Below are the code and all the weights of a small trained network. Each question names an input and a target symbol and asks about switching units off, where a switched-off unit gives its printed mean instead of its output.

import numpy as np


def w(rows, s, z=0):
    codes = np.array(rows[::2]) - 128.0
    scale = np.full(codes.shape[1], s)
    scale[-1] = z or s
    return codes * scale


def f(y):
    return np.maximum(y, 0)


def softmax(a):
    e = np.exp(a - a.max(-1, keepdims=True))
    return e / e.sum(-1, keepdims=True)


def log_softmax(a):
    a = a - a.max(-1, keepdims=True)
    return a - np.log(np.exp(a).sum(-1, keepdims=True))


def net(x, mask):
    ids = ['ΔΘΛΣΦαβτψω'.index(c) for c in x.split()]
    T = len(ids)
    res = E[ids] + P[:T]
    q, k, v = (res @ M[0].T for M in (Q, K, V))
    z = softmax(np.where(np.tri(T) > 0, q @ k.T / 2**0.5, -1e9)) @ v
    res = res + np.where(mask[0], z, O[0][:, -1]) @ O[0][:, :-1]
    y = f(res @ A[0][:, :-1].T + A[0][:, -1])
    res = res + np.where(mask[1:17], y, B[0][:, -1]) @ B[0][:, :-1]
    return log_softmax(res[-1] @ U[:, :-1].T + U[:, -1])


Q, K, V, O, A, B = {}, {}, {}, {}, {}, {}
E = w([
[44,44,125],'Δ',
[27,30,132],'Θ',
[186,167,150],'Λ',
[9,44,133],'Σ',
[9,59,130],'Φ',
[100,21,245],'α',
[239,112,193],'β',
[27,33,132],'τ',
[27,38,132],'ψ',
[188,141,21],'ω',
],0.012)
P = w([
[132,251,189],'0',
[128,189,133],'1',
[134,144,138],'2',
[140,107,135],'3',
[151,81,128],'4',
[166,56,124],'5',
[175,41,123],'6',
],0.012)
Q[0] = w([
[177,254,97],'head 0',
[93,19,51],'head 0',
],0.0084)
K[0] = w([
[74,246,117],'head 0',
[149,132,85],'head 0',
],0.014)
V[0] = w([
[165,109,255],'head 0',
[160,143,80],'head 0',
],0.014)
O[0] = w([
[190,74,254,250],'head 0',
[53,69,100,100],'head 0',
],0.0095,0.0011)
A[0] = w([
[120,70,143,146],'neuron 0',
[127,226,148,95],'neuron 1',
[150,107,81,25],'neuron 2',
[57,73,147,152],'neuron 3',
[191,200,84,117],'neuron 4',
[76,96,92,79],'neuron 5',
[108,114,161,127],'neuron 6',
[39,102,124,176],'neuron 7',
[78,117,57,85],'neuron 8',
[199,184,93,194],'neuron 9',
[190,141,148,120],'neuron 10',
[126,80,141,201],'neuron 11',
[154,139,118,255],'neuron 12',
[156,130,98,178],'neuron 13',
[141,109,141,219],'neuron 14',
[120,248,161,119],'neuron 15',
],0.018,0.0065)
B[0] = w([
[56,192,134,214],'neuron 0',
[130,49,60,156],'neuron 1',
[72,149,154,169],'neuron 2',
[218,109,206,210],'neuron 3',
[187,168,221,200],'neuron 4',
[11,84,138,201],'neuron 5',
[131,153,143,182],'neuron 6',
[203,3,66,213],'neuron 7',
[70,106,179,247],'neuron 8',
[234,181,199,215],'neuron 9',
[50,112,40,205],'neuron 10',
[96,185,97,226],'neuron 11',
[117,206,87,203],'neuron 12',
[108,225,74,187],'neuron 13',
[161,197,74,210],'neuron 14',
[171,59,59,168],'neuron 15',
],0.0076,0.011)
U = w([
[54,145,52,216],'Δ',
[160,126,119,82],'Θ',
[145,141,130,3],'Λ',
[177,116,95,97],'Σ',
[174,107,68,129],'Φ',
[83,239,162,148],'α',
[183,135,245,106],'β',
[159,127,112,113],'τ',
[227,182,55,189],'ψ',
[81,70,140,79],'ω',
],0.012,0.0047)

Each question gives the input, a string of symbols that net reads in full, and the target symbol t.
The units are the heads (2 rows each of Q, K, V and O) and the neurons (one row each of A and B). Each row of codes is followed by its name. A weight is (code - 128) times the scale printed after its matrix; where a second scale follows, it is the last column's (O, A, B and U).
mask holds one flag per unit, heads first, then neurons. A switched-off unit (its flag False) gives its mean, the last column of its rows in O or B, instead of its output. The means were averaged over made-up inputs and are rounded, as every weight is.
A unit's drop is (log p(t) with every unit on - log p(t) with that unit switched off) / (log p(t) with every unit on - log p(t) with every unit switched off).
The circuit of an input: a set's keep is (log p(t) with only the set's units on - log p(t) with every unit switched off) / (log p(t) with every unit on - log p(t) with every unit switched off). Starting from the 12 units with the biggest drops (on a tie, the unit counted first), units are removed one at a time, each time the one whose removal leaves the highest keep (on an exact tie, the one counted first), for as long as the keep stays at least 0.8.
circuit, biggest first: the units of the circuit, biggest drop first
most important unit: the unit with the biggest drop
k most important neurons: the k neurons with the biggest drops, biggest first
drop of u: that unit's drop, to one decimal
input ω Δ β ω Λ β τ, target β: most important unit	neuron 3
input β ψ α, target α: 2 most important neurons	[neuron 10; neuron 0]
input β β β α Σ, target α: 3 most important neurons	[neuron 0; neuron 11; neuron 7]
input ω ω α ω α Δ, target α: circuit, biggest first	[head 0; neuron 0; neuron 7]
input Θ β Φ, target β: circuit, biggest first	[head 0; neuron 3]
input Λ Φ ψ ω Λ ω τ, target ω: 2 most important neurons	[neuron 3; neuron 5]
input ω Θ β Θ, target β: 2 most important neurons	[neuron 3; neuron 10]
input ω β Λ α Θ, target α: 2 most important neurons	[neuron 0; neuron 7]
input ψ ω ω α ψ, target α: 2 most important neurons	[neuron 0; neuron 11]
input Θ τ ω Λ, target ψ: circuit, biggest first	[neuron 8; neuron 5]
input ω ω Δ Θ Δ β Δ, target β: 3 most important neurons	[neuron 3; neuron 13; neuron 12]
input ω ω ψ τ β, target ψ: 4 most important neurons	[neuron 8; neuron 5; neuron 14; neuron 2]
input ω ω ω τ, target ω: 2 most important neurons	[neuron 5; neuron 3]
input ω Φ β τ, target β: circuit, biggest first	[neuron 3]
input Θ τ β Δ β, target α: 3 most important neurons	[neuron 7; neuron 0; neuron 15]
input ω ω Λ β α ψ, target α: circuit, biggest first	[head 0; neuron 0; neuron 11]
input ω ω α ω Φ, target ω: 2 most important neurons	[neuron 5; neuron 9]
input Σ β α ω Φ β, target α: 4 most important neurons	[neuron 7; neuron 0; neuron 15; neuron 11]
input Σ ω Δ β ω α τ, target α: 2 most important neurons	[neuron 0; neuron 11]
input Λ Λ Λ β ω β Φ, target β: circuit, biggest first	[head 0]
input β ω ψ, target ω: drop of neuron 14	0.1
input Λ ω ω Σ, target ω: drop of head 0	0.4
input ω ω Θ, target ω: drop of neuron 12	0.1
input β β ψ, target β: drop of neuron 10	0.2
